Below is a small trained network, with its code and all its weights. Each question gives an input and a target symbol and asks what happens when units are switched off, that is, made to give their printed mean instead of their output.

import numpy as np


def w(rows, s, z=0):
    codes = np.array(rows[::2]) - 128.0
    scale = np.full(codes.shape[1], s)
    scale[-1] = z or s
    return codes * scale


def f(y):
    return y / 2 * (1 + np.tanh(0.7978845608 * (y + 0.044715 * y**3)))


def softmax(a):
    e = np.exp(a - a.max(-1, keepdims=True))
    return e / e.sum(-1, keepdims=True)


def log_softmax(a):
    a = a - a.max(-1, keepdims=True)
    return a - np.log(np.exp(a).sum(-1, keepdims=True))


def net(x, mask):
    ids = ['ΔΘΦΨΩβεζηστ'.index(c) for c in x.split()]
    T = len(ids)
    res = E[ids] + P[:T]
    u = 0
    for l in range(2):
        q, k, v = (res @ M[l].T for M in (Q, K, V))
        z = softmax(np.where(np.tri(T) > 0, q @ k.T / 4**0.5, -1e9)) @ v
        res = res + np.where(mask[u], z, O[l][:, -1]) @ O[l][:, :-1]
        u += 1
        y = f(res @ A[l][:, :-1].T + A[l][:, -1])
        res = res + np.where(mask[u : u + 4], y, B[l][:, -1]) @ B[l][:, :-1]
        u += 4
    return log_softmax(res[-1] @ U[:, :-1].T + U[:, -1])


Q, K, V, O, A, B = {}, {}, {}, {}, {}, {}
E = w([
[99,65,134,123],'Δ',
[154,78,238,103],'Θ',
[155,57,131,156],'Φ',
[90,164,215,107],'Ψ',
[135,181,72,133],'Ω',
[137,150,71,144],'β',
[76,107,163,57],'ε',
[158,179,220,194],'ζ',
[132,102,146,143],'η',
[166,32,84,81],'σ',
[6,133,128,154],'τ',
],0.017)
P = w([
[45,114,166,74],'0',
[76,122,190,75],'1',
[105,118,165,78],'2',
[132,130,137,81],'3',
[148,143,140,58],'4',
[177,138,116,79],'5',
[153,177,181,51],'6',
[178,175,135,64],'7',
[173,180,148,63],'8',
[195,254,88,54],'9',
[182,187,206,21],'10',
],0.0073)
Q[0] = w([
[195,73,143,125],'0.h0',
[130,250,158,135],'0.h0',
[101,84,131,167],'0.h0',
[103,77,82,125],'0.h0',
],0.012)
K[0] = w([
[135,189,119,4],'0.h0',
[109,185,119,161],'0.h0',
[11,20,22,252],'0.h0',
[44,60,133,72],'0.h0',
],0.0046)
V[0] = w([
[118,7,137,170],'0.h0',
[61,121,167,98],'0.h0',
[102,34,156,204],'0.h0',
[2,92,107,181],'0.h0',
],0.0095)
O[0] = w([
[133,94,217,38,141],'0.h0',
[169,154,134,8,254],'0.h0',
[85,184,253,129,152],'0.h0',
[162,202,123,44,234],'0.h0',
],0.0068,0.0061)
A[0] = w([
[163,4,107,132,253],'0.n0',
[126,223,94,199,237],'0.n1',
[254,149,126,212,162],'0.n2',
[118,125,216,78,80],'0.n3',
],0.0085,0.0038)
B[0] = w([
[163,113,82,121,154],'0.n0',
[206,96,164,64,167],'0.n1',
[2,141,210,132,148],'0.n2',
[220,145,41,164,255],'0.n3',
],0.0077,0.0073)
Q[1] = w([
[97,77,174,244],'1.h0',
[78,29,35,208],'1.h0',
[3,121,158,144],'1.h0',
[57,171,2,131],'1.h0',
],0.0067)
K[1] = w([
[172,142,111,6],'1.h0',
[179,157,148,155],'1.h0',
[207,161,102,213],'1.h0',
[205,128,195,2],'1.h0',
],0.011)
V[1] = w([
[255,67,98,118],'1.h0',
[101,103,22,98],'1.h0',
[215,187,143,194],'1.h0',
[128,21,172,109],'1.h0',
],0.0075)
O[1] = w([
[225,141,2,220,108],'1.h0',
[152,66,9,6,131],'1.h0',
[123,56,165,200,85],'1.h0',
[143,194,126,105,4],'1.h0',
],0.0084,0.0036)
A[1] = w([
[41,197,113,101,65],'1.n0',
[225,122,108,206,127],'1.n1',
[70,188,160,154,4],'1.n2',
[92,235,2,231,163],'1.n3',
],0.0062,0.0035)
B[1] = w([
[140,38,227,190,252],'1.n0',
[121,98,50,224,165],'1.n1',
[154,126,81,1,126],'1.n2',
[66,51,169,56,150],'1.n3',
],0.0098,0.0018)
U = w([
[158,255,118,168,114],'Δ',
[129,145,121,189,108],'Θ',
[202,117,166,180,3],'Φ',
[18,117,129,108,123],'Ψ',
[92,42,110,147,81],'Ω',
[119,86,112,165,126],'β',
[115,226,81,140,82],'ε',
[119,132,222,229,111],'ζ',
[114,196,84,146,93],'η',
[132,160,109,147,111],'σ',
[83,149,168,70,190],'τ',
],0.0081,0.0051)

Each question gives the input, a string of symbols that net reads in full, and the target symbol t.
The units are the heads (4 rows each of Q, K, V and O) and the neurons (one row each of A and B). Each row of codes is followed by its name. A weight is (code - 128) times the scale printed after its matrix; where a second scale follows, it is the last column's (O, A, B and U).
mask holds one flag per unit, layer by layer, with each layer's heads first. A switched-off unit (its flag False) gives its mean, the last column of its rows in O or B, instead of its output. The means were averaged over made-up inputs and are rounded, as every weight is.
A unit's drop is (log p(t) with every unit on - log p(t) with that unit switched off) / (log p(t) with every unit on - log p(t) with every unit switched off).
The circuit of an input: a set's keep is (log p(t) with only the set's units on - log p(t) with every unit switched off) / (log p(t) with every unit on - log p(t) with every unit switched off). Starting from all 10 units, units are removed one at a time, each time the one whose removal leaves the highest keep (on an exact tie, the one counted first), for as long as the keep stays at least 0.8.
units of the circuit, in order: the units of the circuit, biggest drop first
top k neurons: the k neurons with the biggest drops, biggest first
k most important neurons of layer l: the k neurons of layer l with the biggest drops, biggest first
drop when u is switched off: that unit's drop, to one decimal
input Δ ζ τ σ Θ Ω ζ ζ Δ, target ζ: top 2 neurons	[0.n2 0.n3]
input Δ Θ σ τ Δ σ τ τ τ β, target τ: units of the circuit, in order	[1.h0 0.n3]
input τ Δ Δ ζ τ Δ ζ Φ, target ζ: units of the circuit, in order	[0.h0 1.h0 0.n2]
input τ ζ ζ Θ Ψ, target ζ: units of the circuit, in order	[0.h0 1.h0]
input τ ζ τ τ τ τ τ σ β, target τ: units of the circuit, in order	[1.h0]
input τ τ ζ ζ Θ Θ, target ζ: top 3 neurons	[0.n2 0.n3 1.n2]
input τ Θ Θ τ ζ τ τ ε ζ, target τ: top 3 neurons	[0.n1 1.n2 0.n2]
input ζ ζ Δ, target ζ: units of the circuit, in order	[1.h0 0.h0]
input τ τ Δ Δ η τ ε ζ, target τ: top 3 neurons	[0.n1 0.n2 1.n2]
input Θ Δ ζ β ζ, target ζ: units of the circuit, in order	[0.h0 0.n2]
input ε Θ ζ Θ Θ, target ζ: units of the circuit, in order	[0.h0 1.h0]
input τ Θ τ ε τ Ω, target τ: 3 most important neurons of layer 0	[0.n1 0.n3 0.n0]
input τ τ Ω, target τ: 2 most important neurons of layer 0	[0.n1 0.n0]
input ζ Θ ζ, target ζ: units of the circuit, in order	[1.h0]
input Θ σ τ τ Ψ Φ, target τ: 2 most important neurons of layer 1	[1.n1 1.n0]
input η ζ Φ τ τ τ Φ, target τ: drop when 0.h0 is switched off	-0.1
